Below is a small trained network, with its code and all its weights. Each question gives an input and a target symbol and asks what happens when units are switched off, that is, made to give their printed mean instead of their output.

import numpy as np


def w(rows, s, z=0):
    codes = np.array(rows[::2]) - 128.0
    scale = np.full(codes.shape[1], s)
    scale[-1] = z or s
    return codes * scale


def f(y):
    return np.maximum(y, 0)


def softmax(a):
    e = np.exp(a - a.max(-1, keepdims=True))
    return e / e.sum(-1, keepdims=True)


def log_softmax(a):
    a = a - a.max(-1, keepdims=True)
    return a - np.log(np.exp(a).sum(-1, keepdims=True))


def net(x, mask):
    ids = ['γεζημπσψω'.index(c) for c in x.split()]
    T = len(ids)
    res = E[ids] + P[:T]
    u = 0
    for l in range(2):
        q, k, v = (res @ M[l].T for M in (Q, K, V))
        z = softmax(np.where(np.tri(T) > 0, q @ k.T / 3**0.5, -1e9)) @ v
        res = res + np.where(mask[u], z, O[l][:, -1]) @ O[l][:, :-1]
        u += 1
        y = f(res @ A[l][:, :-1].T + A[l][:, -1])
        res = res + np.where(mask[u : u + 4], y, B[l][:, -1]) @ B[l][:, :-1]
        u += 4
    return log_softmax(res[-1] @ U[:, :-1].T + U[:, -1])


Q, K, V, O, A, B = {}, {}, {}, {}, {}, {}
E = w([
[243,87,188,91,232],'γ',
[192,58,112,251,51],'ε',
[91,242,178,202,127],'ζ',
[112,95,9,89,29],'η',
[129,67,220,167,104],'μ',
[172,146,4,195,85],'π',
[121,83,209,92,9],'σ',
[103,130,194,211,223],'ψ',
[81,193,82,91,133],'ω',
],0.016)
P = w([
[149,53,101,212,123],'0',
[121,39,80,172,54],'1',
[114,60,116,185,63],'2',
[82,5,102,192,97],'3',
[70,27,104,208,106],'4',
[56,69,136,201,106],'5',
[28,102,143,197,128],'6',
[29,161,178,189,117],'7',
[19,184,190,185,167],'8',
[15,206,203,173,177],'9',
],0.0029)
Q[0] = w([
[108,159,116,131,156],'L0H0',
[190,156,1,2,107],'L0H0',
[60,90,170,191,203],'L0H0',
],0.0096)
K[0] = w([
[81,136,48,136,171],'L0H0',
[2,200,31,215,28],'L0H0',
[201,196,138,87,157],'L0H0',
],0.0084)
V[0] = w([
[196,195,50,113,122],'L0H0',
[255,182,161,64,172],'L0H0',
[114,215,148,172,119],'L0H0',
],0.0051)
O[0] = w([
[56,23,98,167,211,6],'L0H0',
[1,140,11,31,17,95],'L0H0',
[150,54,91,188,143,117],'L0H0',
],0.0056,0.0014)
A[0] = w([
[227,207,63,159,245,41],'L0N0',
[200,145,203,144,228,4],'L0N1',
[189,199,5,254,252,37],'L0N2',
[154,131,138,42,199,36],'L0N3',
],0.0085,0.0017)
B[0] = w([
[87,77,28,162,96,196],'L0N0',
[120,11,122,173,220,203],'L0N1',
[127,236,175,80,95,254],'L0N2',
[214,176,133,81,81,144],'L0N3',
],0.012,0.0073)
Q[1] = w([
[110,201,127,21,32],'L1H0',
[75,163,217,77,136],'L1H0',
[30,175,7,124,139],'L1H0',
],0.012)
K[1] = w([
[205,149,109,20,119],'L1H0',
[218,162,227,128,234],'L1H0',
[121,156,52,66,246],'L1H0',
],0.011)
V[1] = w([
[107,28,189,195,38],'L1H0',
[43,142,192,182,58],'L1H0',
[254,155,240,114,124],'L1H0',
],0.0054)
O[1] = w([
[108,141,144,66,63,252],'L1H0',
[164,255,175,87,54,131],'L1H0',
[143,75,148,103,48,203],'L1H0',
],0.007,0.0019)
A[1] = w([
[141,205,131,3,185,98],'L1N0',
[130,185,164,80,163,2],'L1N1',
[82,143,149,77,114,178],'L1N2',
[191,149,104,118,95,101],'L1N3',
],0.02,0.0037)
B[1] = w([
[197,97,203,52,209,215],'L1N0',
[4,107,40,189,23,223],'L1N1',
[151,192,79,93,129,234],'L1N2',
[178,154,93,228,127,254],'L1N3',
],0.013,0.0062)
U = w([
[164,121,171,93,134,116],'γ',
[151,92,185,168,81,47],'ε',
[60,127,127,118,88,176],'ζ',
[132,5,2,111,109,188],'η',
[115,66,247,95,54,169],'μ',
[156,187,114,139,178,2],'π',
[163,135,139,45,59,82],'σ',
[92,110,211,190,191,107],'ψ',
[114,173,114,31,180,194],'ω',
],0.0075,0.0072)

Each question gives the input, a string of symbols that net reads in full, and the target symbol t.
The units are the heads (3 rows each of Q, K, V and O) and the neurons (one row each of A and B). Each row of codes is followed by its name. A weight is (code - 128) times the scale printed after its matrix; where a second scale follows, it is the last column's (O, A, B and U).
mask holds one flag per unit, layer by layer, with each layer's heads first. A switched-off unit (its flag False) gives its mean, the last column of its rows in O or B, instead of its output. The means were averaged over made-up inputs and are rounded, as every weight is.
A unit's drop is (log p(t) with every unit on - log p(t) with that unit switched off) / (log p(t) with every unit on - log p(t) with every unit switched off).
The circuit of an input: a set's keep is (log p(t) with only the set's units on - log p(t) with every unit switched off) / (log p(t) with every unit on - log p(t) with every unit switched off). Starting from all 10 units, units are removed one at a time, each time the one whose removal leaves the highest keep (on an exact tie, the one counted first), for as long as the keep stays at least 0.8.
circuit, biggest first: the units of the circuit, biggest drop first
most important unit: the unit with the biggest drop
k most important neurons: the k neurons with the biggest drops, biggest first
top k neurons in layer l: the k neurons of layer l with the biggest drops, biggest first
drop of u: that unit's drop, to one decimal
input ψ ψ ζ γ ζ ψ, target ω: circuit, biggest first -> (L0H0 L1N2)
input ζ γ ψ, target η: circuit, biggest first -> (L0H0 L1H0)
input ψ ζ ζ η η μ η γ σ, target η: circuit, biggest first -> (L0H0 L0N2)
input γ ζ ω σ ω ψ ζ γ, target γ: 3 most important neurons -> (L1N0 L0N3 L1N3)
input ζ ψ ω η γ, target η: 3 most important neurons -> (L0N2 L0N1 L0N0)
input ζ μ ψ ζ π ω ε σ, target σ: most important unit -> L1N2
input ζ ζ γ ζ ζ ζ ω ψ ζ μ, target η: circuit, biggest first -> (L0H0 L0N2)
input ζ ζ ψ σ ζ γ ω μ γ, target γ: circuit, biggest first -> (L0N3 L1N0)
input ζ ω ε π σ σ μ ζ, target ζ: circuit, biggest first -> (L1N1 L1H0)
input ζ ε ω γ σ, target η: 4 most important neurons -> (L0N3 L0N2 L1N0 L1N2)
input ε ω η ζ ζ ζ, target ζ: 2 most important neurons -> (L1N1 L0N2)
input ε ψ η μ ζ ζ π ε, target ε: circuit, biggest first -> (L1N3 L0H0 L1H0 L0N1)
input ε ψ ζ η π ω η γ ε μ, target η: 4 most important neurons -> (L0N3 L0N1 L0N2 L1N0)
input η ζ ε ε, target ε: most important neuron -> (L1N3)
input ε μ ζ π η η ζ ω π, target π: top 3 neurons in layer 0 -> (L0N2 L0N0 L0N1)
input π η μ σ ψ ζ ψ ζ ζ γ, target η: drop of L1N0 -> 0.1
input ε ζ σ, target σ: drop of L1H0 -> 0.6
input η ω π, target π: drop of L1N0 -> 0.0
